Below is a small trained network, with its code and all its weights. Each question gives an input and a class and asks what happens when units are switched off, that is, made to give their printed mean instead of their output.

import numpy as np


def w(rows, s, z=0):
    codes = np.array(rows[::2]) - 128.0
    scale = np.full(codes.shape[1], s)
    scale[-1] = z or s
    return codes * scale


def norm(h):
    return h / np.sqrt((h * h).mean(-1, keepdims=True) + 1e-5)


def f(y):
    return np.maximum(y, 0)


def log_softmax(a):
    a = a - a.max(-1, keepdims=True)
    return a - np.log(np.exp(a).sum(-1, keepdims=True))


def net(x, mask):
    res = np.array(x, float).reshape(1, 3) / 4 @ E
    u = 0
    for l in range(3):
        y = f(norm(res) @ A[l][:, :-1].T + A[l][:, -1])
        res = res + np.where(mask[u : u + 3], y, B[l][:, -1]) @ B[l][:, :-1]
        u += 3
    return log_softmax(norm(res)[-1] @ U[:, :-1].T + U[:, -1])


A, B = {}, {}
E = w([
[162,139,65,57,141,58,118,69,110,103,113,78],'x0',
[91,97,105,70,90,144,82,138,73,8,142,116],'x1',
[171,69,184,177,41,108,155,94,94,125,234,69],'x2',
],0.011)
A[0] = w([
[56,38,49,143,71,109,187,203,173,70,68,86,52],'0.n1',
[42,254,121,180,112,158,166,119,184,165,128,180,5],'0.n2',
[153,203,187,47,109,2,208,173,140,176,153,195,109],'0.n3',
],0.0043,0.0027)
B[0] = w([
[130,137,119,150,109,69,121,83,20,73,136,148,210],'0.n1',
[94,105,59,144,134,95,123,227,80,112,5,144,254],'0.n2',
[53,115,129,160,107,139,55,142,160,86,108,112,253],'0.n3',
],0.014,0.0019)
A[1] = w([
[198,104,181,161,92,110,147,254,172,161,94,143,46],'1.n1',
[129,177,146,11,197,161,123,101,181,99,101,53,7],'1.n2',
[127,178,187,171,148,195,129,117,165,162,92,171,163],'1.n3',
],0.0066,0.0018)
B[1] = w([
[156,124,138,92,146,123,121,29,80,28,118,171,253],'1.n1',
[145,55,158,15,61,140,235,139,188,134,91,47,231],'1.n2',
[105,201,179,2,127,212,105,131,51,215,190,127,233],'1.n3',
],0.01,0.0037)
A[2] = w([
[80,135,224,128,148,142,183,157,75,184,86,143,143],'2.n1',
[114,157,115,165,230,184,119,196,170,185,62,182,78],'2.n2',
[255,105,102,74,149,79,135,104,140,99,92,153,5],'2.n3',
],0.0067,0.0018)
B[2] = w([
[138,215,120,151,41,143,186,155,156,202,135,169,236],'2.n1',
[87,124,3,243,199,75,64,173,123,176,154,127,253],'2.n2',
[103,112,137,168,144,194,145,175,180,171,54,178,205],'2.n3',
],0.012,0.0048)
U = w([
[180,29,209,215,105,95,153,102,133,100,214,82,167],'0',
[85,179,37,198,170,129,98,191,126,194,102,187,147],'1',
[149,180,218,136,71,199,219,104,112,179,157,217,118],'2',
[142,71,81,10,124,118,216,146,206,113,42,95,140],'3',
[178,159,176,114,176,137,104,116,152,105,115,156,2],'4',
[138,119,143,138,188,79,136,85,216,154,112,129,92],'5',
[89,84,71,80,109,101,24,106,63,28,117,150,153],'6',
[154,166,172,154,151,110,75,140,181,184,154,103,95],'7',
],0.012,0.0064)

Each question gives the input, the list of numbers given to net, and the class t.
The units are the neurons (one row each of A and B). Each row of codes is followed by its name. A weight is (code - 128) times the scale printed after its matrix; where a second scale follows, it is the last column's (A, B and U).
mask holds one flag per neuron, layer by layer. A switched-off neuron (its flag False) gives its mean, the last column of its row in B, instead of its output. The means were averaged over made-up inputs and are rounded, as every weight is.
A unit's drop is (log p(t) with every unit on - log p(t) with that unit switched off) / (log p(t) with every unit on - log p(t) with every unit switched off).
The circuit of an input: a set's keep is (log p(t) with only the set's units on - log p(t) with every unit switched off) / (log p(t) with every unit on - log p(t) with every unit switched off). Starting from all 9 units, units are removed one at a time, each time the one whose removal leaves the highest keep (on an exact tie, the one counted first), for as long as the keep stays at least 0.8.
circuit, biggest first: the units of the circuit, biggest drop first
top k neurons: the k neurons with the biggest drops, biggest first
top k neurons in layer l: the k neurons of layer l with the biggest drops, biggest first
drop of u: that unit's drop, to one decimal
input [8,0,5], class 3: top 2 neurons : 2.n3, 2.n2
input [6,-4,1], class 3: circuit, biggest first : 2.n2
input [3,-2,1], class 3: top 3 neurons : 0.n1, 2.n2, 0.n2
input [3,5,6], class 0: circuit, biggest first : 0.n2, 1.n1
input [1,0,0], class 3: top 2 neurons : 0.n1, 0.n2
input [-2,2,2], class 0: circuit, biggest first : 1.n3, 0.n2
input [1,0,1], class 0: top 2 neurons in layer 1 : 1.n2, 1.n1
input [6,0,3], class 3: top 2 neurons in layer 2 : 2.n3, 2.n2
input [4,0,-7], class 3: drop of 1.n2 : 2.6
input [4,-3,0], class 3: drop of 1.n2 : 0.1
input [6,2,-7], class 3: drop of 1.n2 : 0.7
